Below is a small trained network, with its code and all its weights. Each question gives an input and a target symbol and asks what happens when units are switched off, that is, made to give their printed mean instead of their output.

import numpy as np


def w(rows, s, z=0):
    codes = np.array(rows[::2]) - 128.0
    scale = np.full(codes.shape[1], s)
    scale[-1] = z or s
    return codes * scale


def softmax(a):
    e = np.exp(a - a.max(-1, keepdims=True))
    return e / e.sum(-1, keepdims=True)


def log_softmax(a):
    a = a - a.max(-1, keepdims=True)
    return a - np.log(np.exp(a).sum(-1, keepdims=True))


def net(x, mask):
    ids = ['αβγδεζηθλξπστφψω'.index(c) for c in x.split()]
    T = len(ids)
    res = E[ids] + P[:T]
    u = 0
    for l in range(3):
        r = res
        for j in range(2):
            rows = slice(2 * j, 2 * j + 2)
            q, k, v = (r @ M[l][rows].T for M in (Q, K, V))
            z = softmax(np.where(np.tri(T) > 0, q @ k.T / 2**0.5, -1e9)) @ v
            o = O[l][rows]
            res = res + np.where(mask[u + j], z, o[:, -1]) @ o[:, :-1]
        u += 2
    return log_softmax(res[-1] @ U[:, :-1].T + U[:, -1])


Q, K, V, O = {}, {}, {}, {}
E = w([
[173,182,204,79,128,118],'α',
[140,173,59,137,172,145],'β',
[162,149,115,101,65,121],'γ',
[130,126,195,71,74,104],'δ',
[155,135,66,144,94,143],'ε',
[92,166,61,213,90,75],'ζ',
[152,157,147,92,109,103],'η',
[63,198,109,148,6,123],'θ',
[117,141,160,117,157,137],'λ',
[92,145,102,89,147,108],'ξ',
[131,114,140,130,32,226],'π',
[80,231,117,156,151,112],'σ',
[110,130,91,68,81,78],'τ',
[182,165,127,147,132,155],'φ',
[180,231,68,63,117,120],'ψ',
[105,198,175,185,84,122],'ω',
],0.019)
P = w([
[170,150,58,58,170,254],'0',
[197,164,105,70,154,177],'1',
[198,171,128,83,141,148],'2',
[193,177,151,88,130,123],'3',
[187,184,159,99,118,123],'4',
[178,194,161,97,104,121],'5',
[167,203,157,107,103,129],'6',
[160,208,156,112,91,130],'7',
[150,216,151,121,85,144],'8',
[138,221,139,132,79,157],'9',
[129,226,133,137,71,164],'10',
[115,221,107,153,68,173],'11',
],0.0074)
Q[0] = w([
[3,183,129,50,123,152],'0.h1',
[145,142,101,78,52,139],'0.h1',
[130,144,122,164,134,177],'0.h2',
[196,189,91,127,99,143],'0.h2',
],0.015)
K[0] = w([
[27,160,162,117,125,147],'0.h1',
[86,185,112,188,9,129],'0.h1',
[107,183,139,135,109,221],'0.h2',
[162,220,135,182,107,133],'0.h2',
],0.012)
V[0] = w([
[132,158,118,110,100,114],'0.h1',
[192,130,119,163,118,114],'0.h1',
[2,107,173,131,117,164],'0.h2',
[125,201,127,143,104,138],'0.h2',
],0.014)
O[0] = w([
[30,197,152,104,116,113,199],'0.h1',
[38,159,133,117,77,225,144],'0.h1',
[179,101,186,136,96,12,45],'0.h2',
[2,100,216,118,138,127,251],'0.h2',
],0.0098,0.012)
Q[1] = w([
[109,118,133,74,85,142],'1.h1',
[68,102,167,79,141,187],'1.h1',
[247,30,159,207,71,19],'1.h2',
[205,143,95,246,116,139],'1.h2',
],0.011)
K[1] = w([
[113,81,180,207,82,130],'1.h1',
[66,90,199,199,25,154],'1.h1',
[224,56,106,26,149,170],'1.h2',
[151,81,79,29,82,254],'1.h2',
],0.0084)
V[1] = w([
[134,244,45,117,254,38],'1.h1',
[166,180,131,69,147,131],'1.h1',
[174,65,217,224,60,222],'1.h2',
[127,99,83,28,65,138],'1.h2',
],0.0082)
O[1] = w([
[61,99,173,150,133,148,10],'1.h1',
[84,73,179,114,104,155,111],'1.h1',
[169,163,163,208,100,138,62],'1.h2',
[137,99,121,82,9,133,108],'1.h2',
],0.015,0.013)
Q[2] = w([
[231,40,174,215,111,203],'2.h1',
[170,73,168,249,120,76],'2.h1',
[59,108,128,117,254,139],'2.h2',
[115,69,178,177,91,57],'2.h2',
],0.0071)
K[2] = w([
[180,92,134,132,179,197],'2.h1',
[172,2,132,115,129,172],'2.h1',
[71,148,104,181,127,116],'2.h2',
[143,61,150,111,158,179],'2.h2',
],0.012)
V[2] = w([
[94,162,225,42,58,148],'2.h1',
[104,113,67,188,10,104],'2.h1',
[175,59,5,121,167,166],'2.h2',
[73,132,55,177,122,2],'2.h2',
],0.0058)
O[2] = w([
[207,11,164,129,103,130,250],'2.h1',
[69,64,101,189,52,168,117],'2.h1',
[151,92,95,95,156,154,79],'2.h2',
[75,133,102,88,68,159,140],'2.h2',
],0.011,0.014)
U = w([
[181,140,231,100,123,162,2],'α',
[100,65,65,186,198,159,174],'β',
[109,126,138,145,46,183,175],'γ',
[197,111,153,111,66,40,113],'δ',
[129,116,76,180,100,224,86],'ε',
[32,191,102,110,55,202,48],'ζ',
[132,103,157,128,114,129,156],'η',
[98,147,168,103,29,37,60],'θ',
[155,71,124,192,186,86,234],'λ',
[89,36,81,151,178,14,189],'ξ',
[239,161,57,130,86,107,191],'π',
[75,145,161,77,159,72,63],'σ',
[99,74,84,87,86,52,54],'τ',
[149,146,163,196,136,254,118],'φ',
[94,115,141,80,101,156,31],'ψ',
[130,193,190,218,100,99,243],'ω',
],0.0062,0.0077)

Each question gives the input, a string of symbols that net reads in full, and the target symbol t.
The units are the heads (2 rows each of Q, K, V and O). Each row of codes is followed by its name. A weight is (code - 128) times the scale printed after its matrix; where a second scale follows, it is the last column's (O and U).
mask holds one flag per head, layer by layer. A switched-off head (its flag False) gives its mean, the last column of its rows in O, instead of its output. The means were averaged over made-up inputs and are rounded, as every weight is.
A unit's drop is (log p(t) with every unit on - log p(t) with that unit switched off) / (log p(t) with every unit on - log p(t) with every unit switched off).
The circuit of an input: a set's keep is (log p(t) with only the set's units on - log p(t) with every unit switched off) / (log p(t) with every unit on - log p(t) with every unit switched off). Starting from all 6 units, units are removed one at a time, each time the one whose removal leaves the highest keep (on an exact tie, the one counted first), for as long as the keep stays at least 0.8.
circuit, biggest first: the units of the circuit, biggest drop first
most important unit: the unit with the biggest drop
which heads matter: for each layer, one digit per head in row order, 1 if its drop is at least 0.15 and else 0, layers parted by /
drop of u: that unit's drop, to one decimal
input π ε θ π, target δ: circuit, biggest first : [0.h2 1.h1]
input ζ λ η τ ω, target ω: which heads matter : 00 / 01 / 00
input λ ψ ψ β γ ζ ζ φ ψ ψ, target ζ: which heads matter : 00 / 00 / 00
input ε δ ω τ π α, target π: circuit, biggest first : [1.h1]
input ψ ζ τ φ ζ λ π γ ξ δ λ, target π: which heads matter : 10 / 10 / 00
input ζ γ θ φ, target γ: circuit, biggest first : [2.h1 1.h2 0.h1]
input γ γ α, target α: circuit, biggest first : [2.h1 1.h1 2.h2]
input δ φ ψ θ η σ ω δ, target ω: which heads matter : 01 / 01 / 01
input γ σ α σ γ τ ε δ β η γ γ, target σ: which heads matter : 00 / 01 / 10
input γ φ τ, target τ: circuit, biggest first : [1.h2 0.h1]
input σ ζ ξ σ σ γ β ξ α η τ, target σ: which heads matter : 00 / 01 / 10
input π φ λ α η θ σ σ, target ξ: which heads matter : 11 / 01 / 10
input π θ α φ β θ τ β θ θ ω τ, target ω: which heads matter : 01 / 01 / 01
input σ ω δ ω ζ α γ λ, target ζ: most important unit : 2.h2
input π θ β α α η φ δ φ ω ξ λ, target ω: circuit, biggest first : [1.h2 2.h2]
input α φ α, target α: circuit, biggest first : [2.h1 1.h1]
input φ ψ ξ δ φ φ π σ λ, target σ: circuit, biggest first : [1.h2 2.h1]
input ζ π α ζ ε ψ, target ζ: circuit, biggest first : [0.h2 2.h1]
input φ θ ε ζ θ, target θ: circuit, biggest first : [0.h2 0.h1]
input ψ ζ φ α, target ζ: circuit, biggest first : [2.h1 2.h2]
input ξ τ ζ ω δ λ, target ω: circuit, biggest first : [1.h2 0.h2]
input γ β ζ ω λ ε η, target ω: which heads matter : 01 / 01 / 00
input β ξ λ α δ α φ, target φ: circuit, biggest first : [0.h2 1.h2 0.h1]
input α ζ σ, target σ: which heads matter : 01 / 01 / 10
input γ β τ α δ ε σ φ ξ, target σ: most important unit : 1.h2
input τ γ β ψ, target ψ: drop of 0.h1 : 0.3
